Here is a tiny trained network, its code and every weight. The questions are about switching its units off for an input and a class, where a switched-off unit gives its printed mean instead of its output.

import numpy as np


def w(rows, s, z=0):
    codes = np.array(rows[::2]) - 128.0
    scale = np.full(codes.shape[1], s)
    scale[-1] = z or s
    return codes * scale


def f(y):
    return np.maximum(y, 0)


def log_softmax(a):
    a = a - a.max(-1, keepdims=True)
    return a - np.log(np.exp(a).sum(-1, keepdims=True))


def net(x, mask):
    res = np.array(x, float).reshape(1, 6) / 4 @ E
    y = f(res @ A[0][:, :-1].T + A[0][:, -1])
    res = res + np.where(mask, y, B[0][:, -1]) @ B[0][:, :-1]
    return log_softmax(res[-1] @ U[:, :-1].T + U[:, -1])


A, B = {}, {}
E = w([
[85,159,223,217,167,239,66,206,153,52],'x0',
[125,200,187,108,55,74,160,202,61,66],'x1',
[161,122,58,247,73,130,23,69,125,30],'x2',
[162,76,57,67,130,164,173,223,122,52],'x3',
[145,95,122,123,180,138,135,100,2,169],'x4',
[46,182,63,175,219,83,189,91,130,53],'x5',
],0.0074)
A[0] = w([
[120,145,225,138,126,165,127,134,115,221,162],'neuron 1',
[151,95,126,189,120,122,88,165,139,37,140],'neuron 2',
[111,142,111,175,140,98,112,45,20,154,152],'neuron 3',
[179,10,109,187,142,201,2,113,126,135,194],'neuron 4',
[134,74,137,49,159,112,189,136,111,240,166],'neuron 5',
[169,88,73,41,116,65,144,101,106,143,194],'neuron 6',
[87,161,114,147,155,123,192,120,119,54,219],'neuron 7',
[135,143,120,117,187,173,168,177,64,82,123],'neuron 8',
[125,101,77,148,127,72,115,57,158,95,253],'neuron 9',
],0.0085,0.0043)
B[0] = w([
[34,153,192,113,170,134,79,70,121,55,198],'neuron 1',
[110,198,145,112,85,203,152,158,175,149,204],'neuron 2',
[190,79,2,220,178,86,32,172,98,228,195],'neuron 3',
[152,217,112,185,80,197,136,63,144,111,247],'neuron 4',
[118,115,91,90,54,159,63,6,161,188,222],'neuron 5',
[244,92,131,102,54,95,136,62,67,198,213],'neuron 6',
[146,78,86,190,169,152,108,154,75,107,199],'neuron 7',
[193,94,131,137,167,102,179,178,47,67,178],'neuron 8',
[120,155,104,208,106,140,123,128,58,177,203],'neuron 9',
],0.0088,0.013)
U = w([
[181,158,132,155,81,162,159,136,107,103,188],'0',
[120,90,96,154,157,152,132,245,114,81,118],'1',
[79,189,139,133,99,205,104,77,183,122,77],'2',
[139,125,43,193,132,124,102,108,95,165,186],'3',
[126,116,113,136,150,88,146,121,190,184,2],'4',
[146,75,121,28,105,85,127,104,113,189,93],'5',
[72,148,230,126,167,92,117,139,106,56,179],'6',
],0.011,0.005)

Each question gives the input, the list of numbers given to net, and the class t.
The units are the neurons (one row each of A and B). Each row of codes is followed by its name. A weight is (code - 128) times the scale printed after its matrix; where a second scale follows, it is the last column's (A, B and U).
mask holds one flag per neuron, in row order. A switched-off neuron (its flag False) gives its mean, the last column of its row in B, instead of its output. The means were averaged over made-up inputs and are rounded, as every weight is.
A unit's drop is (log p(t) with every unit on - log p(t) with that unit switched off) / (log p(t) with every unit on - log p(t) with every unit switched off).
The circuit of an input: a set's keep is (log p(t) with only the set's units on - log p(t) with every unit switched off) / (log p(t) with every unit on - log p(t) with every unit switched off). Starting from all 9 units, units are removed one at a time, each time the one whose removal leaves the highest keep (on an exact tie, the one counted first), for as long as the keep stays at least 0.8.
circuit, biggest first: the units of the circuit, biggest drop first
most important unit: the unit with the biggest drop
k most important neurons: the k neurons with the biggest drops, biggest first
drop of u: that unit's drop, to one decimal
input [8,-1,-8,8,4,2], class 1: circuit, biggest first : neuron 8
input [-7,-3,-5,-4,-7,5], class 5: circuit, biggest first : neuron 4; neuron 6
input [-1,7,-1,-8,0,-4], class 6: circuit, biggest first : neuron 1; neuron 4
input [1,7,-7,-4,-1,-7], class 2: 3 most important neurons : neuron 5; neuron 1; neuron 8
input [7,8,3,-2,5,-4], class 6: circuit, biggest first : neuron 5; neuron 1; neuron 6
input [1,-2,3,8,-2,4], class 1: circuit, biggest first : neuron 5; neuron 6
input [1,-7,-8,7,5,6], class 5: circuit, biggest first : neuron 5; neuron 4
input [2,3,-5,-8,-2,-1], class 6: circuit, biggest first : neuron 4; neuron 1
input [3,-6,4,7,3,0], class 0: circuit, biggest first : neuron 5; neuron 3
input [2,8,8,3,6,1], class 1: 2 most important neurons : neuron 5; neuron 6
input [-1,-7,-4,5,2,-5], class 5: 2 most important neurons : neuron 6; neuron 2
input [-1,-4,3,3,-6,-2], class 2: 2 most important neurons : neuron 3; neuron 8
input [1,2,-6,3,-7,-3], class 5: 4 most important neurons : neuron 4; neuron 2; neuron 9; neuron 5
input [-8,8,3,2,4,-2], class 5: most important unit : neuron 6
input [-2,-3,-6,3,-5,4], class 5: 2 most important neurons : neuron 4; neuron 3
input [-5,7,0,-7,6,-5], class 5: 2 most important neurons : neuron 4; neuron 9
input [-2,-6,-5,-6,-1,-1], class 2: 3 most important neurons : neuron 1; neuron 8; neuron 5
input [8,7,-3,4,2,-3], class 6: 2 most important neurons : neuron 3; neuron 1
input [0,-1,-3,-3,2,-6], class 2: drop of neuron 1 : 0.2
input [-8,-2,2,7,-4,-6], class 5: most important unit : neuron 6
input [-8,2,8,8,-4,-4], class 0: drop of neuron 3 : 0.5
input [4,5,-6,-6,2,5], class 6: drop of neuron 1 : 0.1
